Here is a tiny trained network, its code and every weight. The questions are about switching its units off for an input and a class, where a switched-off unit gives its printed mean instead of its output.

import numpy as np


def w(rows, s, z=0):
    codes = np.array(rows[::2]) - 128.0
    scale = np.full(codes.shape[1], s)
    scale[-1] = z or s
    return codes * scale


def f(y):
    return np.maximum(y, 0)


def log_softmax(a):
    a = a - a.max(-1, keepdims=True)
    return a - np.log(np.exp(a).sum(-1, keepdims=True))


def net(x, mask):
    res = np.array(x, float).reshape(1, 4) / 4 @ E
    y = f(res @ A[0][:, :-1].T + A[0][:, -1])
    res = res + np.where(mask, y, B[0][:, -1]) @ B[0][:, :-1]
    return log_softmax(res[-1] @ U[:, :-1].T + U[:, -1])


A, B = {}, {}
E = w([
[196,88,128,153,176,99,51,198,150],'x0',
[107,111,31,132,193,66,181,159,101],'x1',
[105,11,191,191,129,173,152,108,114],'x2',
[214,197,149,220,172,107,105,57,75],'x3',
],0.012)
A[0] = w([
[117,233,127,112,215,64,96,134,85,152],'n0',
[214,214,254,177,84,228,86,28,167,255],'n1',
[41,162,132,27,73,139,159,89,177,206],'n2',
[208,18,123,148,147,111,34,235,199,154],'n3',
[147,26,111,155,180,127,178,194,36,151],'n4',
[192,249,3,94,195,45,109,147,143,184],'n5',
[101,58,127,103,200,138,4,141,170,117],'n6',
[189,143,191,243,193,124,111,77,57,149],'n7',
[184,170,165,128,62,129,94,54,80,144],'n8',
[128,206,196,37,77,192,84,104,197,153],'n9',
[101,87,95,36,81,99,205,163,130,158],'n10',
[155,47,153,126,131,98,84,212,160,144],'n11',
],0.0071,0.0033)
B[0] = w([
[198,176,53,174,125,106,113,176,122,192],'n0',
[77,199,197,40,133,77,86,81,152,255],'n1',
[69,79,57,32,128,153,104,177,83,192],'n2',
[248,74,180,130,170,159,90,89,198,205],'n3',
[54,65,157,194,178,106,214,19,151,174],'n4',
[203,110,85,170,129,122,77,200,71,234],'n5',
[165,79,151,107,155,180,118,111,211,168],'n6',
[140,155,190,254,83,139,90,93,128,217],'n7',
[122,219,216,120,160,27,112,137,85,188],'n8',
[89,128,94,15,238,65,196,98,115,195],'n9',
[113,88,103,157,81,203,126,202,135,177],'n10',
[207,13,185,138,197,240,110,114,186,174],'n11',
],0.0078,0.017)
U = w([
[187,156,53,142,126,93,96,168,66,184],'0',
[66,67,121,164,145,120,218,67,91,169],'1',
[115,201,230,143,83,95,97,80,101,7],'2',
[35,78,99,78,41,238,159,173,96,229],'3',
[171,59,171,113,154,222,108,110,255,100],'4',
[71,140,136,31,160,91,137,103,92,71],'5',
],0.0092,0.0021)

Each question gives the input, the list of numbers given to net, and the class t.
The units are the neurons (one row each of A and B). Each row of codes is followed by its name. A weight is (code - 128) times the scale printed after its matrix; where a second scale follows, it is the last column's (A, B and U).
mask holds one flag per neuron, in row order. A switched-off neuron (its flag False) gives its mean, the last column of its row in B, instead of its output. The means were averaged over made-up inputs and are rounded, as every weight is.
A unit's drop is (log p(t) with every unit on - log p(t) with that unit switched off) / (log p(t) with every unit on - log p(t) with every unit switched off).
The circuit of an input: a set's keep is (log p(t) with only the set's units on - log p(t) with every unit switched off) / (log p(t) with every unit on - log p(t) with every unit switched off). Starting from all 12 units, units are removed one at a time, each time the one whose removal leaves the highest keep (on an exact tie, the one counted first), for as long as the keep stays at least 0.8.
units of the circuit, in order: the units of the circuit, biggest drop first
k most important neurons: the k neurons with the biggest drops, biggest first
drop when u is switched off: that unit's drop, to one decimal
input [-4,-6,-5,-7], class 3: 4 most important neurons -> (n10 n2 n1 n8)
input [0,-3,-6,-1], class 0: units of the circuit, in order -> (n5)
input [-1,2,6,-1], class 1: units of the circuit, in order -> (n4 n3)
input [-4,-2,-5,-4], class 3: 2 most important neurons -> (n1 n10)
input [-1,-5,-5,2], class 5: 2 most important neurons -> (n9 n7)
input [-7,-6,2,-4], class 5: 2 most important neurons -> (n9 n1)
input [4,-6,-7,-1], class 5: 2 most important neurons -> (n9 n7)
input [-2,-3,-5,-5], class 3: 2 most important neurons -> (n1 n10)
input [-1,-3,6,4], class 2: drop when n4 is switched off -> 0.0
input [-1,-5,-3,-4], class 5: drop when n9 is switched off -> 0.6
input [-2,0,-3,3], class 0: drop when n7 is switched off -> 0.1
input [-1,1,8,0], class 1: drop when n3 is switched off -> 0.2
